Here is a tiny trained network, its code and every weight. The questions are about switching its units off for an input and a class, where a switched-off unit gives its printed mean instead of its output.

import numpy as np


def w(rows, s, z=0):
    codes = np.array(rows[::2]) - 128.0
    scale = np.full(codes.shape[1], s)
    scale[-1] = z or s
    return codes * scale


def norm(h):
    return h / np.sqrt((h * h).mean(-1, keepdims=True) + 1e-5)


def f(y):
    return np.maximum(y, 0)


def log_softmax(a):
    a = a - a.max(-1, keepdims=True)
    return a - np.log(np.exp(a).sum(-1, keepdims=True))


def net(x, mask):
    res = np.array(x, float).reshape(1, 5) / 4 @ E
    u = 0
    for l in range(2):
        y = f(norm(res) @ A[l][:, :-1].T + A[l][:, -1])
        res = res + np.where(mask[u : u + 14], y, B[l][:, -1]) @ B[l][:, :-1]
        u += 14
    return log_softmax(norm(res)[-1] @ U[:, :-1].T + U[:, -1])


A, B = {}, {}
E = w([
[29,21,116,99,125,94,114,151],'x0',
[59,188,189,150,218,76,156,72],'x1',
[87,213,55,212,127,220,39,212],'x2',
[165,138,254,182,2,196,33,153],'x3',
[47,92,230,193,132,158,173,109],'x4',
],0.0035)
A[0] = w([
[123,142,71,124,132,155,65,185,4],'0.n1',
[81,45,178,110,141,91,142,102,108],'0.n2',
[183,140,100,93,148,110,161,119,55],'0.n3',
[88,215,113,192,186,125,94,142,92],'0.n4',
[100,3,159,124,122,113,196,102,155],'0.n5',
[84,107,229,154,136,105,143,79,90],'0.n6',
[52,89,153,202,106,168,114,181,101],'0.n7',
[141,80,61,117,51,188,84,196,117],'0.n8',
[131,108,84,96,82,175,57,192,101],'0.n9',
[144,178,230,182,40,171,76,133,68],'0.n10',
[150,51,136,120,73,136,153,128,27],'0.n11',
[190,160,113,87,143,73,156,115,64],'0.n12',
[154,112,77,110,105,155,108,138,42],'0.n13',
[82,154,36,153,173,154,136,142,96],'0.n14',
],0.0062,0.0037)
B[0] = w([
[105,104,182,62,36,56,111,17,171],'0.n1',
[108,104,155,97,31,79,112,112,216],'0.n2',
[173,80,126,144,93,200,140,90,162],'0.n3',
[68,161,115,26,140,200,50,146,205],'0.n4',
[65,233,141,29,70,44,52,113,245],'0.n5',
[85,93,179,96,114,78,107,225,212],'0.n6',
[210,138,94,128,140,202,155,24,208],'0.n7',
[91,92,196,141,133,2,151,253,235],'0.n8',
[110,99,186,129,98,45,137,143,214],'0.n9',
[220,36,195,232,180,175,229,237,253],'0.n10',
[83,186,83,116,210,96,144,139,150],'0.n11',
[153,94,132,125,82,244,123,91,178],'0.n12',
[118,103,144,147,147,78,167,155,153],'0.n13',
[70,159,126,97,191,172,139,204,208],'0.n14',
],0.005,0.0048)
A[1] = w([
[105,132,106,147,118,81,98,154,67],'1.n1',
[128,126,134,124,124,131,107,126,79],'1.n2',
[111,162,110,155,147,146,129,134,89],'1.n3',
[163,124,146,219,112,128,116,134,12],'1.n4',
[91,125,131,154,137,80,119,133,45],'1.n5',
[184,108,146,254,115,132,134,149,35],'1.n6',
[151,143,153,113,87,119,100,39,74],'1.n7',
[135,131,50,141,177,137,162,132,4],'1.n8',
[178,121,75,131,112,106,96,210,95],'1.n9',
[163,113,100,81,112,88,153,78,62],'1.n10',
[116,129,139,148,142,100,132,105,33],'1.n11',
[136,138,124,121,116,105,120,90,38],'1.n12',
[131,129,125,126,129,123,110,127,79],'1.n13',
[125,99,73,96,144,104,159,131,95],'1.n14',
],0.0088,0.0025)
B[1] = w([
[97,134,148,78,98,95,109,125,184],'1.n1',
[122,107,128,128,120,122,131,126,130],'1.n2',
[114,152,110,101,132,139,100,121,155],'1.n3',
[174,89,135,135,141,154,169,122,198],'1.n4',
[124,127,151,113,94,106,125,149,174],'1.n5',
[214,72,113,162,174,213,186,102,255],'1.n6',
[82,114,63,108,119,148,83,100,182],'1.n7',
[126,130,199,163,146,167,117,205,161],'1.n8',
[114,106,255,128,116,94,154,146,216],'1.n9',
[156,76,96,173,114,183,135,99,199],'1.n10',
[135,108,116,115,86,108,127,138,134],'1.n11',
[131,128,97,149,116,140,118,130,147],'1.n12',
[112,106,122,129,110,126,132,130,128],'1.n13',
[152,112,182,175,111,146,129,146,191],'1.n14',
],0.0068,0.0044)
U = w([
[209,86,171,189,135,171,162,155,173],'0',
[140,185,84,209,137,72,109,94,8],'1',
[64,123,171,93,97,9,118,164,185],'2',
[146,101,31,103,89,135,123,6,154],'3',
[147,169,58,188,142,77,105,109,8],'4',
[79,215,67,114,199,197,91,147,146],'5',
[147,185,80,183,134,78,102,96,3],'6',
],0.014,0.0065)

Each question gives the input, the list of numbers given to net, and the class t.
The units are the neurons (one row each of A and B). Each row of codes is followed by its name. A weight is (code - 128) times the scale printed after its matrix; where a second scale follows, it is the last column's (A, B and U).
mask holds one flag per neuron, layer by layer. A switched-off neuron (its flag False) gives its mean, the last column of its row in B, instead of its output. The means were averaged over made-up inputs and are rounded, as every weight is.
A unit's drop is (log p(t) with every unit on - log p(t) with that unit switched off) / (log p(t) with every unit on - log p(t) with every unit switched off).
unit that matters most: the unit with the biggest drop
top k neurons: the k neurons with the biggest drops, biggest first
k most important neurons of layer l: the k neurons of layer l with the biggest drops, biggest first
drop of u: that unit's drop, to one decimal
input [-4,-6,-1,-5,6], class 3: unit that matters most -> 0.n5
input [4,-3,-4,-6,1], class 3: top 2 neurons -> 0.n8, 1.n10
input [4,7,3,4,0], class 0: top 4 neurons -> 0.n10, 0.n5, 0.n7, 0.n14
input [-8,5,-4,-5,7], class 2: top 2 neurons -> 0.n6, 0.n7
input [-3,8,-3,-7,-4], class 5: 3 most important neurons of layer 0 -> 0.n10, 0.n8, 0.n9
input [1,-4,6,3,-5], class 2: 3 most important neurons of layer 0 -> 0.n8, 0.n1, 0.n9
input [1,-3,-7,-4,1], class 3: top 2 neurons -> 0.n8, 1.n10
input [-1,0,-2,-6,-1], class 3: top 3 neurons -> 0.n10, 0.n8, 0.n12
input [-3,6,1,-1,7], class 2: top 2 neurons -> 0.n6, 1.n6
input [-8,1,-6,0,-2], class 3: top 2 neurons -> 0.n10, 1.n7
input [-3,-2,3,-6,-1], class 5: top 2 neurons -> 0.n14, 0.n10
input [0,3,6,1,5], class 5: 2 most important neurons of layer 0 -> 0.n4, 0.n8
input [8,-5,-7,-4,-5], class 3: 2 most important neurons of layer 1 -> 1.n10, 1.n9
input [0,-8,3,-8,-1], class 2: top neuron -> 0.n8
input [0,0,5,-5,-5], class 2: 2 most important neurons of layer 1 -> 1.n6, 1.n9
input [4,1,-3,-4,-6], class 3: drop of 0.n10 -> 0.6
input [-6,8,-1,-6,-8], class 5: drop of 0.n10 -> 0.2
input [-2,-4,-7,1,7], class 2: drop of 1.n7 -> 0.0
